Below are the code and all the weights of a small trained network. Each question names an input and a class and asks about switching units off, where a switched-off unit gives its printed mean instead of its output.

import numpy as np


def w(rows, s, z=0):
    codes = np.array(rows[::2]) - 128.0
    scale = np.full(codes.shape[1], s)
    scale[-1] = z or s
    return codes * scale


def f(y):
    return y / 2 * (1 + np.tanh(0.7978845608 * (y + 0.044715 * y**3)))


def log_softmax(a):
    a = a - a.max(-1, keepdims=True)
    return a - np.log(np.exp(a).sum(-1, keepdims=True))


def net(x, mask):
    res = np.array(x, float).reshape(1, 7) / 4 @ E
    y = f(res @ A[0][:, :-1].T + A[0][:, -1])
    res = res + np.where(mask, y, B[0][:, -1]) @ B[0][:, :-1]
    return log_softmax(res[-1] @ U[:, :-1].T + U[:, -1])


A, B = {}, {}
E = w([
[132,131,119,133,136,129],'x0',
[133,131,127,128,133,125],'x1',
[136,239,130,157,50,99],'x2',
[161,78,145,253,86,104],'x3',
[21,121,44,150,126,44],'x4',
[120,130,129,135,126,138],'x5',
[122,126,130,129,124,133],'x6',
],0.013)
A[0] = w([
[150,77,158,246,108,95,230],'N0',
[44,103,89,129,166,88,184],'N1',
[177,127,153,68,186,191,254],'N2',
[129,182,111,174,105,101,139],'N3',
[155,187,163,135,108,145,131],'N4',
[150,125,173,63,142,167,238],'N5',
[184,176,160,137,91,173,151],'N6',
[31,127,44,173,124,33,185],'N7',
[119,152,113,190,45,70,113],'N8',
[101,190,122,72,113,127,148],'N9',
[172,86,161,178,123,141,150],'N10',
[98,181,110,67,150,130,211],'N11',
[134,65,140,164,142,135,130],'N12',
[75,157,117,99,170,96,118],'N13',
[124,62,106,114,155,105,158],'N14',
[143,243,125,142,70,105,226],'N15',
[136,170,122,190,80,77,119],'N16',
[168,75,125,198,112,120,224],'N17',
[148,217,124,124,80,121,198],'N18',
[114,70,134,82,191,171,231],'N19',
],0.011,0.0063)
B[0] = w([
[130,80,162,161,146,118,240],'N0',
[41,95,88,81,83,63,206],'N1',
[125,128,163,106,206,167,221],'N2',
[104,151,175,128,131,142,174],'N3',
[172,161,151,158,97,120,166],'N4',
[128,145,134,127,185,160,200],'N5',
[181,150,158,160,113,117,186],'N6',
[3,125,153,106,122,108,253],'N7',
[83,147,208,119,182,124,202],'N8',
[157,193,98,117,98,137,177],'N9',
[162,85,126,188,120,101,179],'N10',
[110,169,108,78,98,146,194],'N11',
[152,83,93,197,119,133,164],'N12',
[110,141,97,106,97,104,167],'N13',
[101,90,105,132,109,132,168],'N14',
[145,193,164,117,112,137,218],'N15',
[104,146,204,114,156,126,189],'N16',
[138,69,151,193,129,115,206],'N17',
[160,196,171,143,94,134,193],'N18',
[94,94,119,81,165,130,203],'N19',
],0.011,0.018)
U = w([
[69,139,199,90,254,155,251],'0',
[207,217,118,101,120,199,94],'1',
[78,88,22,41,121,122,94],'2',
[90,211,97,88,34,112,103],'3',
[203,31,97,177,167,164,174],'4',
[206,137,179,177,71,111,42],'5',
[76,29,90,158,77,87,60],'6',
],0.0077,0.0028)

Each question gives the input, the list of numbers given to net, and the class t.
The units are the neurons (one row each of A and B). Each row of codes is followed by its name. A weight is (code - 128) times the scale printed after its matrix; where a second scale follows, it is the last column's (A, B and U).
mask holds one flag per neuron, in row order. A switched-off neuron (its flag False) gives its mean, the last column of its row in B, instead of its output. The means were averaged over made-up inputs and are rounded, as every weight is.
A unit's drop is (log p(t) with every unit on - log p(t) with that unit switched off) / (log p(t) with every unit on - log p(t) with every unit switched off).
The circuit of an input: a set's keep is (log p(t) with only the set's units on - log p(t) with every unit switched off) / (log p(t) with every unit on - log p(t) with every unit switched off). Starting from the 12 units with the biggest drops (on a tie, the unit counted first), units are removed one at a time, each time the one whose removal leaves the highest keep (on an exact tie, the one counted first), for as long as the keep stays at least 0.8.
circuit, biggest first: the units of the circuit, biggest drop first
top k neurons: the k neurons with the biggest drops, biggest first
drop of u: that unit's drop, to one decimal
input [-4,1,4,1,0,8,8], class 5: circuit, biggest first -> N2; N7
input [6,-3,0,7,1,-2,6], class 6: circuit, biggest first -> N2
input [2,-6,1,-7,0,5,4], class 1: circuit, biggest first -> N7; N9; N8
input [0,1,-4,5,0,-6,6], class 4: top 2 neurons -> N7; N1
input [-3,-8,8,-1,0,-5,0], class 1: top 2 neurons -> N1; N7
input [2,3,0,1,-3,3,7], class 4: top 2 neurons -> N7; N8
input [4,7,1,8,0,4,6], class 5: drop of N1 -> 0.4
input [5,0,7,1,-2,7,6], class 5: drop of N15 -> -0.1
input [-5,-8,4,3,0,5,5], class 5: drop of N2 -> 0.5
input [6,6,-5,1,-2,5,0], class 4: top 2 neurons -> N7; N8
